Read these off the grid that follows. Rows and columns are numbered from 0.
1) Find the entry just right of the largest entry.
2) Find the entry directly above the largest entry.
3) Find the entry at row 1, column 1.
4) Find the bottom-right entry.
5) Find the entry directly below the largest entry.
6) Find the entry in row 0 and column 0.
7) Find the entry just left of 140.
8) Find the top entry of the column that holds the largest entry.
[[144 150 101 105 150 127 117 152 151 131]
 [102 130 154 103 154 116 122 152 101 103]
 [152 102 152 107 106 153 109 145 139 152]
 [114 116 109 106 108 112 108 111 143 141]
 [105 150 106 148 127 109 150 105 116 148]
 [148 103 105 116 103 102 149 132 105 102]
 [103 106 103 156 119 152 117 155 105 147]
 [108 150 140 152 102 107 102 144 152 101]
 [139 103 153 152 148 102 106 103 122 147]
 [152 150 151 154 130 116 150 152 108 147]
 [109 152 141 103 106 142 113 111 105 147]]
1) 119
2) 116
3) 130
4) 147
5) 152
6) 144
7) 150
8) 105
